Below are the code and all the weights of a small trained network. Each question names an input and a class and asks about switching units off, where a switched-off unit gives its printed mean instead of its output.

import numpy as np


def w(rows, s, z=0):
    codes = np.array(rows[::2]) - 128.0
    scale = np.full(codes.shape[1], s)
    scale[-1] = z or s
    return codes * scale


def f(y):
    return np.maximum(y, 0)


def log_softmax(a):
    a = a - a.max(-1, keepdims=True)
    return a - np.log(np.exp(a).sum(-1, keepdims=True))


def net(x, mask):
    res = np.array(x, float).reshape(1, 4) / 4 @ E
    y = f(res @ A[0][:, :-1].T + A[0][:, -1])
    res = res + np.where(mask, y, B[0][:, -1]) @ B[0][:, :-1]
    return log_softmax(res[-1] @ U[:, :-1].T + U[:, -1])


A, B = {}, {}
E = w([
[137,89,124,56,18,232,157],'x0',
[113,186,29,38,177,90,115],'x1',
[65,123,154,168,254,166,214],'x2',
[241,201,125,138,116,163,176],'x3',
],0.0077)
A[0] = w([
[39,117,112,139,228,111,109,221],'n1',
[214,160,116,117,94,89,102,216],'n2',
[52,90,111,66,87,142,93,189],'n3',
[147,61,144,98,71,252,167,211],'n4',
[195,140,87,90,57,110,94,244],'n5',
[176,223,98,79,136,112,158,232],'n6',
[98,119,109,71,92,138,83,209],'n7',
[170,124,177,118,78,193,139,131],'n8',
[110,70,168,148,110,185,163,142],'n9',
[174,154,80,134,94,81,68,134],'n10',
[128,114,120,167,145,49,115,193],'n11',
[131,220,100,143,205,105,132,184],'n12',
[188,161,141,95,63,99,57,233],'n13',
[131,93,191,212,146,175,120,172],'n14',
[103,113,155,254,149,92,91,178],'n15',
[63,54,95,50,78,124,85,251],'n16',
[57,129,137,117,187,85,145,192],'n17',
[202,111,142,123,77,157,125,35],'n18',
],0.0091,0.0027)
B[0] = w([
[146,171,255,80,181,113,179,247],'n1',
[193,109,142,121,194,139,119,224],'n2',
[67,139,133,107,68,104,163,203],'n3',
[125,221,118,137,130,180,153,254],'n4',
[157,73,129,90,135,146,120,244],'n5',
[159,73,97,94,145,171,117,226],'n6',
[120,89,114,101,76,127,142,194],'n7',
[151,194,137,141,154,177,144,210],'n8',
[145,171,92,172,150,119,118,195],'n9',
[141,113,147,99,160,139,100,206],'n10',
[122,160,216,150,114,88,143,203],'n11',
[128,165,166,69,129,156,184,227],'n12',
[199,84,147,68,146,177,109,244],'n13',
[93,147,103,178,125,118,110,219],'n14',
[92,104,160,170,87,62,164,232],'n15',
[89,133,119,65,69,119,149,230],'n16',
[133,160,174,90,167,111,166,213],'n17',
[164,180,155,105,163,152,147,192],'n18',
],0.0099,0.0083)
U = w([
[46,173,154,97,123,97,198,85],'0',
[88,178,46,218,145,184,100,176],'1',
[70,88,93,144,32,142,171,253],'2',
[214,130,159,75,198,193,147,205],'3',
[142,24,1,99,156,159,77,23],'4',
[123,108,158,230,181,73,120,145],'5',
[70,32,115,121,79,89,51,43],'6',
],0.0084,0.002)

Each question gives the input, the list of numbers given to net, and the class t.
The units are the neurons (one row each of A and B). Each row of codes is followed by its name. A weight is (code - 128) times the scale printed after its matrix; where a second scale follows, it is the last column's (A, B and U).
mask holds one flag per neuron, in row order. A switched-off neuron (its flag False) gives its mean, the last column of its row in B, instead of its output. The means were averaged over made-up inputs and are rounded, as every weight is.
A unit's drop is (log p(t) with every unit on - log p(t) with that unit switched off) / (log p(t) with every unit on - log p(t) with every unit switched off).
The circuit of an input: a set's keep is (log p(t) with only the set's units on - log p(t) with every unit switched off) / (log p(t) with every unit on - log p(t) with every unit switched off). Starting from the 12 units with the biggest drops (on a tie, the unit counted first), units are removed one at a time, each time the one whose removal leaves the highest keep (on an exact tie, the one counted first), for as long as the keep stays at least 0.8.
circuit, biggest first: the units of the circuit, biggest drop first
most important unit: the unit with the biggest drop
top k neurons: the k neurons with the biggest drops, biggest first
drop of u: that unit's drop, to one decimal
input [-8,0,7,7], class 0: circuit, biggest first : (n15, n13)
input [8,-4,1,-5], class 0: circuit, biggest first : (n3)
input [5,1,6,0], class 0: circuit, biggest first : (n13, n2)
input [5,6,-4,-4], class 2: top 3 neurons : (n3, n16, n7)
input [-1,2,-4,-5], class 6: circuit, biggest first : (n4, n12, n8)
input [1,3,-7,-5], class 6: top 2 neurons : (n3, n16)
input [-5,-1,-7,-7], class 6: circuit, biggest first : (n4, n12, n8)
input [8,-2,-8,-6], class 2: top 2 neurons : (n3, n16)
input [7,-7,-6,-6], class 2: top 4 neurons : (n3, n16, n1, n7)
input [8,4,4,2], class 0: top 2 neurons : (n13, n2)
input [-1,7,3,-3], class 0: top 3 neurons : (n13, n2, n5)
input [-4,-4,8,1], class 0: drop of n12 : 0.2
input [-5,-3,1,-1], class 5: drop of n3 : 0.2
input [-3,-5,6,0], class 5: most important unit : n16
input [-1,7,-5,-3], class 4: drop of n4 : 0.2
input [-5,-3,0,0], class 5: drop of n8 : 0.0
